How the points are linked:
j751 σ j944
j751 γ j356
j751 β j620
j751 η j126
j751 ρ j784
j751 χ j29
j92 σ j277
j92 γ j903
j92 β j674
j92 η j634
j92 ρ j567
j92 χ j992
j786 σ j248
j786 γ j361
j786 β j75
j786 η j87
j786 ρ j190
j786 χ j850
j527 σ j232
j527 γ j640
j527 β j103
j527 η j578
j527 ρ j969
j527 χ j34
j197 σ j798
j197 γ j232
j197 β j298
j197 η j103
j197 ρ j341
j197 χ j527
j275 σ j86
j275 γ j190
j275 β j248
j275 η j361
j275 ρ j616
j275 χ j75
j899 σ j317
j899 γ j616
j899 β j86
j899 η j190
j899 ρ j507
j899 χ j248
j298 σ j341
j298 γ j969
j298 β j232
j298 η j640
j298 ρ j446
j298 χ j103
j34 σ j640
j34 γ j705
j34 β j578
j34 η j567
j34 ρ j478
j34 χ j277
j418 σ j578
j418 γ j567
j418 β j277
j418 η j903
j418 ρ j705
j418 χ j674
j141 σ j251
j141 γ j296
j141 β j301
j141 η j747
j141 ρ j632
j141 χ j563
j940 σ j239
j940 γ j397
j940 β j703
j940 η j225
j940 ρ j171
j940 χ j901
j296 σ j382
j296 γ j394
j296 β j730
j296 η j116
j296 ρ j563
j296 χ j266
j620 σ j784
j620 γ j174
j620 β j356
j620 η j252
j620 ρ j641
j620 χ j126
j160 σ j152
j160 γ j141
j160 β j472
j160 η j382
j160 ρ j464
j160 χ j632
j730 σ j563
j730 γ j668
j730 β j394
j730 η j239
j730 ρ j747
j730 χ j116
j640 σ j147
j640 γ j418
j640 β j478
j640 η j92
j640 ρ j34
j640 χ j705
j378 σ j133
j378 γ j464
j378 β j152
j378 η j141
j378 ρ j593
j378 χ j472
j341 σ j197
j341 γ j527
j341 β j446
j341 η j147
j341 ρ j298
j341 χ j969
j171 σ j940
j171 γ j901
j171 β j447
j171 η j983
j171 ρ j703
j171 χ j125
j634 σ j149
j634 γ j751
j634 β j739
j634 η j641
j634 ρ j822
j634 χ j784
j739 σ j822
j739 γ j620
j739 β j751
j739 η j29
j739 ρ j944
j739 χ j641
j747 σ j730
j747 γ j116
j747 β j266
j747 η j940
j747 ρ j394
j747 χ j536
j103 σ j969
j103 γ j478
j103 β j640
j103 η j705
j103 ρ j147
j103 χ j578
j453 σ j252
j453 γ j86
j453 β j899
j453 η j248
j453 ρ j317
j453 χ j275
j371 σ j87
j371 γ j593
j371 β j133
j371 η j464
j371 ρ j83
j371 χ j152
j674 σ j567
j674 γ j149
j674 β j903
j674 η j739
j674 ρ j142
j674 χ j634
j447 σ j703
j447 γ j225
j447 β j901
j447 η j197
j447 ρ j397
j447 χ j983
j29 σ j356
j29 γ j252
j29 β j126
j29 η j899
j29 ρ j174
j29 χ j453
j992 σ j903
j992 γ j739
j992 β j634
j992 η j784
j992 ρ j149
j992 χ j944
j563 σ j296
j563 γ j266
j563 β j747
j563 η j536
j563 ρ j730
j563 χ j668
j632 σ j141
j632 γ j563
j632 β j382
j632 η j394
j632 ρ j301
j632 χ j730
j239 σ j536
j239 γ j447
j239 β j171
j239 η j125
j239 ρ j940
j239 χ j397
j152 σ j593
j152 γ j251
j152 β j464
j152 η j301
j152 ρ j160
j152 χ j141
j251 σ j472
j251 γ j382
j251 β j632
j251 η j730
j251 ρ j141
j251 χ j296
j850 σ j361
j850 γ j83
j850 β j87
j850 η j593
j850 ρ j980
j850 χ j133
j116 σ j668
j116 γ j171
j116 β j239
j116 η j397
j116 ρ j536
j116 χ j703
j567 σ j92
j567 γ j992
j567 β j142
j567 η j822
j567 ρ j674
j567 χ j149
j394 σ j747
j394 γ j536
j394 β j668
j394 η j171
j394 ρ j266
j394 χ j239
j641 σ j620
j641 γ j126
j641 β j29
j641 η j453
j641 ρ j356
j641 χ j487
j536 σ j116
j536 γ j703
j536 β j940
j536 η j901
j536 ρ j239
j536 χ j447
j356 σ j641
j356 γ j487
j356 β j174
j356 η j317
j356 ρ j29
j356 χ j252
j248 σ j616
j248 γ j539
j248 β j190
j248 η j980
j248 ρ j786
j248 χ j361
j578 σ j478
j578 γ j92
j578 β j705
j578 η j142
j578 ρ j418
j578 χ j567
j382 σ j301
j382 γ j747
j382 β j563
j382 η j668
j382 ρ j296
j382 χ j394
j75 σ j190
j75 γ j980
j75 β j361
j75 η j83
j75 ρ j539
j75 χ j87
j478 σ j34
j478 γ j277
j478 β j418
j478 η j674
j478 ρ j578
j478 χ j92
j703 σ j171
j703 γ j125
j703 β j397
j703 η j798
j703 ρ j447
j703 χ j225
j705 σ j418
j705 γ j674
j705 β j92
j705 η j992
j705 ρ j277
j705 χ j142
j174 σ j29
j174 γ j453
j174 β j487
j174 η j507
j174 ρ j126
j174 χ j317
j487 σ j126
j487 γ j899
j487 β j453
j487 η j275
j487 ρ j252
j487 χ j507
j125 σ j901
j125 γ j197
j125 β j983
j125 η j446
j125 ρ j225
j125 χ j341
j142 σ j674
j142 γ j634
j142 β j992
j142 η j944
j142 ρ j903
j142 χ j822
j190 σ j786
j190 γ j850
j190 β j539
j190 η j371
j190 ρ j75
j190 χ j980
j969 σ j527
j969 γ j34
j969 β j147
j969 η j418
j969 ρ j103
j969 χ j478
j266 σ j394
j266 γ j239
j266 β j116
j266 η j703
j266 ρ j668
j266 χ j940
j149 σ j992
j149 γ j944
j149 β j822
j149 η j620
j149 ρ j634
j149 χ j751
j616 σ j275
j616 γ j75
j616 β j786
j616 η j850
j616 ρ j248
j616 χ j539
j317 σ j453
j317 γ j275
j317 β j507
j317 η j786
j317 ρ j899
j317 χ j616
j901 σ j397
j901 γ j798
j901 β j225
j901 η j298
j901 ρ j125
j901 χ j197
j87 σ j980
j87 γ j378
j87 β j83
j87 η j160
j87 ρ j371
j87 χ j593
j147 σ j103
j147 γ j578
j147 β j34
j147 η j277
j147 ρ j640
j147 χ j418
j472 σ j464
j472 γ j301
j472 β j141
j472 η j563
j472 ρ j251
j472 χ j382
j126 σ j174
j126 γ j317
j126 β j252
j126 η j86
j126 ρ j487
j126 χ j899
j798 σ j983
j798 γ j446
j798 β j341
j798 η j969
j798 ρ j197
j798 χ j232
j86 σ j507
j86 γ j786
j86 β j616
j86 η j539
j86 ρ j275
j86 χ j190
j361 σ j539
j361 γ j371
j361 β j980
j361 η j378
j361 ρ j850
j361 χ j83
j133 σ j83
j133 γ j160
j133 β j593
j133 η j251
j133 ρ j378
j133 χ j464
j903 σ j142
j903 γ j822
j903 β j149
j903 η j751
j903 ρ j992
j903 χ j739
j980 σ j850
j980 γ j133
j980 β j371
j980 η j152
j980 ρ j87
j980 χ j378
j397 σ j447
j397 γ j983
j397 β j125
j397 η j341
j397 ρ j901
j397 χ j798
j539 σ j75
j539 γ j87
j539 β j850
j539 η j133
j539 ρ j361
j539 χ j371
j83 σ j371
j83 γ j152
j83 β j378
j83 η j472
j83 ρ j133
j83 χ j160
j983 σ j225
j983 γ j298
j983 β j197
j983 η j527
j983 ρ j798
j983 χ j446
j507 σ j899
j507 γ j248
j507 β j275
j507 η j75
j507 ρ j86
j507 χ j786
j277 σ j705
j277 γ j142
j277 β j567
j277 η j149
j277 ρ j92
j277 χ j903
j593 σ j378
j593 γ j472
j593 β j160
j593 η j632
j593 ρ j152
j593 χ j251
j668 σ j266
j668 γ j940
j668 β j536
j668 η j447
j668 ρ j116
j668 χ j171
j301 σ j632
j301 γ j730
j301 β j296
j301 η j266
j301 ρ j382
j301 χ j747
j252 σ j487
j252 γ j507
j252 β j317
j252 η j616
j252 ρ j453
j252 χ j86
j822 σ j634
j822 γ j784
j822 β j944
j822 η j356
j822 ρ j739
j822 χ j620
j464 σ j160
j464 γ j632
j464 β j251
j464 η j296
j464 ρ j472
j464 χ j301
j944 σ j739
j944 γ j641
j944 β j784
j944 η j174
j944 ρ j751
j944 χ j356
j784 σ j751
j784 γ j29
j784 β j641
j784 η j487
j784 ρ j620
j784 χ j174
j446 σ j298
j446 γ j103
j446 β j527
j446 η j34
j446 ρ j232
j446 χ j147
j225 σ j125
j225 γ j341
j225 β j798
j225 η j232
j225 ρ j983
j225 χ j298
j232 σ j446
j232 γ j147
j232 β j969
j232 η j478
j232 ρ j527
j232 χ j640

In the rows, zero is written as 48.

The rows follow the links: the fewer symbols apart two points are, the more alike their rows tend to be.

Each row is also shifted at random along 4 hidden directions that mean nothing.

Some points, each with a row of numbers:
j152 -> [36, 46, 44, 41, 52, 50, 56, 39, 59, 42, 35, 46, 57, 37, 44, 65, 46, 56, 60, 53, 39, 29, 63, 39, 56, 48, 63, 47, 54, 44, 38, 45, 56, 53, 47, 53, 56, 57, 32]
j901 -> [47, 52, 51, 32, 46, 54, 55, 50, 39, 50, 37, 41, 46, 43, 46, 46, 46, 48, 46, 53, 37, 49, 43, 60, 41, 51, 61, 40, 48, 57, 57, 58, 53, 35, 50, 59, 46, 48, 47]
j277 -> [57, 54, 53, 48, 45, 50, 51, 53, 47, 51, 55, 39, 42, 51, 41, 41, 49, 32, 39, 48, 61, 47, 23, 57, 54, 43, 39, 56, 38, 54, 50, 42, 52, 44, 51, 36, 46, 37, 54]
j539 -> [43, 45, 43, 38, 52, 43, 47, 64, 56, 45, 35, 38, 57, 45, 58, 54, 45, 32, 56, 55, 31, 11, 69, 32, 58, 23, 73, 56, 44, 57, 42, 48, 38, 60, 40, 48, 39, 72, 26]
j747 -> [37, 54, 50, 56, 50, 44, 41, 52, 46, 39, 52, 50, 58, 52, 48, 51, 48, 57, 51, 52, 54, 46, 59, 41, 40, 56, 38, 42, 58, 39, 40, 35, 44, 50, 56, 59, 44, 58, 56]
j487 -> [65, 57, 46, 45, 52, 52, 48, 58, 53, 57, 53, 49, 40, 55, 55, 32, 52, 25, 38, 42, 38, 38, 41, 52, 50, 35, 47, 48, 43, 48, 59, 51, 62, 53, 47, 37, 40, 59, 56]
j703 -> [60, 62, 54, 33, 46, 55, 52, 50, 45, 55, 37, 43, 48, 46, 46, 39, 48, 50, 41, 49, 35, 49, 47, 63, 34, 51, 58, 32, 48, 52, 60, 53, 61, 36, 56, 62, 46, 53, 52]
j563 -> [53, 47, 47, 41, 46, 46, 49, 51, 47, 40, 51, 44, 48, 50, 50, 54, 51, 51, 62, 48, 50, 47, 48, 45, 44, 53, 44, 35, 53, 45, 45, 51, 42, 37, 55, 59, 41, 49, 51]
j980 -> [37, 45, 45, 68, 53, 43, 40, 35, 64, 44, 46, 61, 58, 48, 48, 56, 43, 67, 45, 52, 47, 51, 73, 34, 45, 53, 43, 52, 59, 37, 39, 30, 46, 67, 45, 48, 61, 58, 42]
j641 -> [80, 50, 47, 33, 42, 52, 52, 43, 46, 68, 42, 53, 48, 44, 56, 36, 56, 53, 56, 26, 38, 53, 55, 59, 49, 43, 69, 37, 38, 46, 58, 80, 59, 43, 47, 48, 49, 41, 40]
j899 -> [34, 42, 40, 61, 57, 51, 46, 44, 50, 46, 57, 62, 41, 51, 51, 48, 48, 44, 42, 50, 43, 51, 49, 39, 54, 50, 37, 58, 55, 43, 50, 43, 52, 61, 39, 36, 52, 54, 56]
j634 -> [41, 44, 49, 69, 47, 46, 40, 36, 37, 48, 66, 65, 53, 45, 42, 50, 52, 66, 50, 41, 65, 72, 48, 45, 51, 63, 37, 57, 56, 39, 40, 47, 45, 60, 42, 38, 58, 33, 56]
j944 -> [74, 55, 51, 52, 42, 47, 41, 49, 42, 59, 59, 57, 51, 48, 50, 35, 56, 51, 48, 34, 51, 59, 48, 54, 44, 47, 50, 44, 47, 44, 51, 56, 52, 54, 47, 42, 47, 43, 54]
j620 -> [38, 54, 49, 46, 49, 46, 43, 56, 41, 58, 42, 51, 65, 41, 54, 44, 52, 49, 55, 38, 42, 28, 69, 41, 58, 36, 74, 59, 44, 44, 40, 58, 53, 66, 42, 45, 45, 58, 38]
j536 -> [65, 54, 50, 42, 45, 51, 51, 45, 51, 52, 47, 46, 40, 58, 50, 39, 50, 55, 45, 42, 49, 63, 40, 61, 33, 60, 35, 28, 45, 43, 59, 55, 54, 29, 62, 62, 45, 42, 60]
j190 -> [46, 48, 45, 59, 52, 43, 39, 54, 56, 43, 50, 55, 54, 49, 53, 49, 45, 43, 43, 56, 39, 39, 65, 33, 46, 37, 49, 55, 57, 49, 45, 32, 42, 68, 39, 42, 46, 69, 44]
j239 -> [17, 44, 45, 47, 53, 49, 52, 53, 46, 43, 45, 39, 42, 59, 52, 53, 44, 47, 50, 50, 57, 42, 43, 46, 53, 57, 34, 51, 42, 43, 44, 51, 43, 35, 58, 58, 41, 45, 56]
j160 -> [37, 39, 41, 41, 52, 50, 59, 46, 60, 36, 47, 40, 41, 49, 47, 64, 46, 40, 60, 53, 50, 32, 40, 40, 62, 49, 40, 48, 47, 46, 42, 46, 47, 40, 52, 48, 48, 47, 44]
j822 -> [63, 69, 59, 64, 43, 46, 32, 43, 37, 56, 55, 70, 77, 31, 39, 37, 53, 69, 43, 43, 44, 57, 74, 49, 35, 50, 69, 49, 66, 41, 43, 35, 61, 80, 40, 44, 57, 60, 49]
j141 -> [57, 41, 43, 38, 47, 50, 56, 45, 54, 37, 53, 44, 38, 48, 46, 59, 51, 45, 63, 50, 49, 48, 35, 47, 50, 54, 38, 35, 53, 47, 49, 51, 47, 33, 53, 52, 45, 43, 50]
j751 -> [48, 59, 51, 46, 49, 43, 40, 71, 40, 53, 52, 42, 60, 48, 55, 38, 53, 28, 50, 43, 47, 20, 55, 41, 57, 27, 64, 59, 41, 50, 42, 49, 47, 63, 44, 41, 33, 62, 45]
j940 -> [29, 63, 51, 43, 54, 48, 45, 71, 46, 43, 44, 33, 51, 59, 51, 40, 44, 28, 38, 58, 47, 21, 44, 47, 46, 40, 42, 50, 45, 50, 47, 33, 50, 46, 58, 55, 31, 66, 59]
j361 -> [78, 53, 47, 50, 48, 44, 43, 56, 66, 49, 49, 48, 46, 56, 55, 40, 47, 35, 40, 51, 39, 42, 54, 44, 39, 33, 43, 40, 48, 50, 55, 36, 46, 55, 48, 45, 42, 65, 46]
j296 -> [49, 51, 48, 50, 48, 45, 45, 53, 48, 36, 56, 47, 51, 51, 47, 53, 50, 49, 56, 53, 53, 46, 47, 42, 42, 53, 36, 39, 57, 43, 43, 39, 43, 44, 55, 56, 41, 54, 56]
j640 -> [52, 43, 51, 50, 44, 46, 50, 53, 51, 51, 52, 33, 33, 64, 49, 43, 45, 34, 39, 47, 70, 57, 22, 58, 54, 46, 26, 56, 28, 55, 52, 50, 37, 31, 55, 43, 44, 28, 54]
j397 -> [28, 55, 50, 36, 52, 52, 52, 60, 39, 46, 37, 36, 50, 46, 47, 48, 44, 38, 45, 58, 40, 31, 45, 51, 47, 45, 59, 50, 47, 57, 50, 47, 50, 42, 50, 57, 41, 58, 49]
j171 -> [56, 66, 54, 36, 49, 51, 48, 66, 48, 50, 43, 34, 45, 56, 50, 34, 47, 29, 36, 54, 41, 34, 38, 58, 37, 41, 46, 38, 44, 53, 58, 41, 57, 38, 59, 57, 33, 62, 58]
j730 -> [38, 52, 50, 45, 47, 45, 45, 47, 43, 42, 41, 50, 66, 39, 47, 57, 48, 68, 62, 50, 43, 41, 71, 41, 42, 54, 63, 40, 60, 42, 37, 47, 46, 51, 51, 64, 48, 58, 42]
j126 -> [21, 38, 38, 72, 59, 49, 44, 44, 52, 47, 67, 60, 33, 67, 54, 46, 49, 41, 40, 43, 65, 59, 35, 39, 61, 57, 11, 64, 44, 34, 47, 43, 47, 53, 48, 31, 49, 39, 68]

From each start, follow one symbol. Which point do you reach?
Answer with the point's name.
new walk
[59, 46, 44, 34, 48, 51, 58, 51, 57, 38, 49, 37, 39, 49, 46, 56, 50, 34, 59, 52, 45, 34, 34, 46, 54, 45, 43, 38, 48, 50, 50, 47, 50, 35, 53, 49, 41, 51, 47]
η j563
new walk
[52, 50, 48, 37, 46, 46, 51, 56, 48, 45, 46, 39, 47, 54, 53, 49, 50, 46, 58, 46, 49, 41, 48, 48, 44, 49, 46, 35, 45, 46, 47, 56, 44, 33, 59, 62, 37, 50, 51]
χ j239
new walk
[60, 42, 44, 50, 48, 51, 56, 23, 67, 48, 42, 58, 46, 44, 44, 58, 48, 70, 53, 44, 45, 62, 57, 50, 44, 61, 45, 36, 55, 38, 49, 49, 57, 44, 52, 52, 66, 42, 41]
σ j133
new walk
[53, 60, 58, 54, 45, 49, 46, 46, 46, 54, 49, 48, 56, 42, 37, 41, 47, 48, 36, 49, 55, 49, 42, 57, 47, 47, 53, 56, 46, 50, 47, 36, 58, 56, 48, 41, 55, 45, 48]
β j92
new walk
[23, 28, 35, 44, 56, 52, 57, 43, 46, 48, 47, 53, 36, 48, 56, 59, 49, 43, 58, 44, 41, 42, 47, 39, 69, 47, 52, 60, 43, 47, 49, 68, 47, 48, 38, 40, 51, 42, 42]
γ j275
new walk
[38, 63, 54, 60, 49, 48, 40, 41, 48, 49, 44, 58, 65, 46, 44, 44, 46, 75, 42, 50, 48, 57, 70, 49, 30, 64, 46, 40, 61, 34, 44, 34, 57, 55, 57, 63, 54, 59, 56]
χ j703
new walk
[45, 62, 49, 55, 54, 47, 46, 53, 65, 40, 46, 46, 58, 47, 43, 51, 45, 41, 42, 59, 42, 23, 59, 38, 46, 41, 46, 49, 58, 43, 41, 18, 58, 64, 51, 46, 48, 71, 46]
η j632
new walk
[60, 42, 43, 70, 50, 44, 41, 36, 68, 45, 58, 61, 41, 60, 50, 49, 46, 58, 39, 49, 55, 70, 53, 41, 40, 56, 18, 44, 54, 38, 50, 32, 43, 54, 50, 43, 57, 48, 56]
γ j83
new walk
[42, 48, 42, 57, 55, 49, 46, 54, 51, 53, 58, 52, 40, 60, 56, 38, 51, 34, 40, 41, 53, 44, 41, 45, 57, 44, 33, 57, 41, 40, 51, 49, 53, 54, 47, 35, 43, 49, 60]
β j487
new walk
[63, 64, 51, 55, 49, 48, 39, 55, 50, 60, 54, 56, 54, 53, 53, 30, 53, 40, 37, 39, 45, 43, 55, 50, 45, 40, 49, 49, 46, 41, 52, 44, 60, 64, 48, 39, 44, 59, 56]
σ j641
new walk
[58, 49, 46, 59, 50, 43, 39, 45, 59, 47, 48, 60, 56, 45, 51, 48, 46, 55, 43, 53, 37, 50, 70, 38, 39, 43, 52, 47, 59, 45, 48, 35, 46, 67, 41, 46, 53, 64, 43]
ρ j539
new walk
[63, 40, 41, 41, 49, 52, 52, 43, 50, 52, 48, 58, 39, 44, 54, 47, 51, 44, 51, 45, 31, 54, 49, 48, 48, 43, 56, 43, 52, 51, 60, 62, 53, 50, 39, 43, 51, 51, 45]
η j539
new walk
[69, 59, 47, 40, 51, 45, 48, 70, 71, 46, 46, 31, 44, 61, 55, 40, 46, 12, 41, 55, 42, 14, 43, 42, 49, 22, 42, 45, 39, 54, 51, 31, 48, 49, 54, 43, 32, 71, 46]
γ j593
new walk
[22, 49, 48, 57, 54, 51, 48, 49, 44, 41, 53, 47, 39, 59, 46, 47, 43, 47, 37, 57, 56, 57, 36, 51, 44, 62, 24, 51, 50, 45, 49, 37, 48, 40, 55, 52, 46, 46, 66]
γ j225
